Below is a small trained network, with its code and all its weights. Each question gives an input and a class and asks what happens when units are switched off, that is, made to give their printed mean instead of their output.

import numpy as np


def w(rows, s, z=0):
    codes = np.array(rows[::2]) - 128.0
    scale = np.full(codes.shape[1], s)
    scale[-1] = z or s
    return codes * scale


def norm(h):
    return h / np.sqrt((h * h).mean(-1, keepdims=True) + 1e-5)


def f(y):
    return np.maximum(y, 0)


def log_softmax(a):
    a = a - a.max(-1, keepdims=True)
    return a - np.log(np.exp(a).sum(-1, keepdims=True))


def net(x, mask):
    res = np.array(x, float).reshape(1, 2) / 4 @ E
    u = 0
    for l in range(2):
        y = f(norm(res) @ A[l][:, :-1].T + A[l][:, -1])
        res = res + np.where(mask[u : u + 3], y, B[l][:, -1]) @ B[l][:, :-1]
        u += 3
    return log_softmax(norm(res)[-1] @ U[:, :-1].T + U[:, -1])


A, B = {}, {}
E = w([
[41,110,105,167,80,65,89,137,101,24],'x0',
[80,137,111,111,11,121,113,87,21,69],'x1',
],0.011)
A[0] = w([
[23,90,81,193,100,128,93,85,24,88,87],'L0N1',
[84,93,70,141,52,99,57,255,71,64,35],'L0N2',
[101,49,112,124,106,139,63,87,170,89,4],'L0N3',
],0.0067,0.0047)
B[0] = w([
[109,61,148,86,164,136,212,66,165,101,254],'L0N1',
[185,169,149,104,120,130,54,146,97,146,227],'L0N2',
[200,159,99,175,11,48,70,200,69,165,142],'L0N3',
],0.012,0.0084)
A[1] = w([
[187,148,218,91,147,29,188,94,132,136,9],'L1N1',
[125,124,117,131,75,26,2,204,86,73,2],'L1N2',
[88,111,109,99,107,158,223,122,121,128,70],'L1N3',
],0.01,0.0066)
B[1] = w([
[123,212,62,240,109,56,61,232,134,184,229],'L1N1',
[237,127,213,178,9,151,36,212,215,196,253],'L1N2',
[32,130,118,183,163,80,123,157,133,71,208],'L1N3',
],0.011,0.0044)
U = w([
[239,148,151,73,69,193,74,96,73,198,129],'0',
[69,9,152,45,194,148,219,72,226,66,254],'1',
[47,220,47,218,129,56,63,205,92,186,13],'2',
],0.011,0.0077)

Each question gives the input, the list of numbers given to net, and the class t.
The units are the neurons (one row each of A and B). Each row of codes is followed by its name. A weight is (code - 128) times the scale printed after its matrix; where a second scale follows, it is the last column's (A, B and U).
mask holds one flag per neuron, layer by layer. A switched-off neuron (its flag False) gives its mean, the last column of its row in B, instead of its output. The means were averaged over made-up inputs and are rounded, as every weight is.
A unit's drop is (log p(t) with every unit on - log p(t) with that unit switched off) / (log p(t) with every unit on - log p(t) with every unit switched off).
The circuit of an input: a set's keep is (log p(t) with only the set's units on - log p(t) with every unit switched off) / (log p(t) with every unit on - log p(t) with every unit switched off). Starting from all 6 units, units are removed one at a time, each time the one whose removal leaves the highest keep (on an exact tie, the one counted first), for as long as the keep stays at least 0.8.
circuit, biggest first: the units of the circuit, biggest drop first
unit that matters most: the unit with the biggest drop
k most important neurons: the k neurons with the biggest drops, biggest first
top k neurons in layer l: the k neurons of layer l with the biggest drops, biggest first
drop of u: that unit's drop, to one decimal
input [7,-7], class 0: circuit, biggest first : L0N1; L1N2
input [-7,8], class 1: unit that matters most : L0N2
input [6,-5], class 0: circuit, biggest first : L1N2; L0N1
input [-1,0], class 2: 2 most important neurons : L0N2; L1N2
input [-1,3], class 2: 2 most important neurons : L1N1; L1N3
input [-3,2], class 2: 3 most important neurons : L0N2; L0N3; L1N3
input [5,1], class 0: 4 most important neurons : L0N2; L0N3; L1N2; L1N3
input [4,-4], class 0: circuit, biggest first : L0N1; L1N2
input [7,7], class 0: 3 most important neurons : L0N2; L1N2; L0N3
input [7,0], class 0: 2 most important neurons : L0N2; L1N2
input [0,2], class 2: 2 most important neurons : L1N1; L0N2
input [2,4], class 1: 2 most important neurons : L0N1; L1N2
input [-1,1], class 2: top 2 neurons in layer 0 : L0N3; L0N2
input [7,-6], class 0: circuit, biggest first : L1N2; L0N1
input [-1,-1], class 2: most important neuron : L0N2
input [4,1], class 0: 2 most important neurons : L0N2; L0N3
input [-2,-1], class 2: 3 most important neurons : L0N2; L1N2; L1N1
input [1,4], class 1: top 2 neurons in layer 0 : L0N1; L0N3
input [-2,-2], class 2: drop of L0N2 : 0.4
input [7,-5], class 0: drop of L1N2 : 0.3
input [3,5], class 1: drop of L0N3 : 0.0
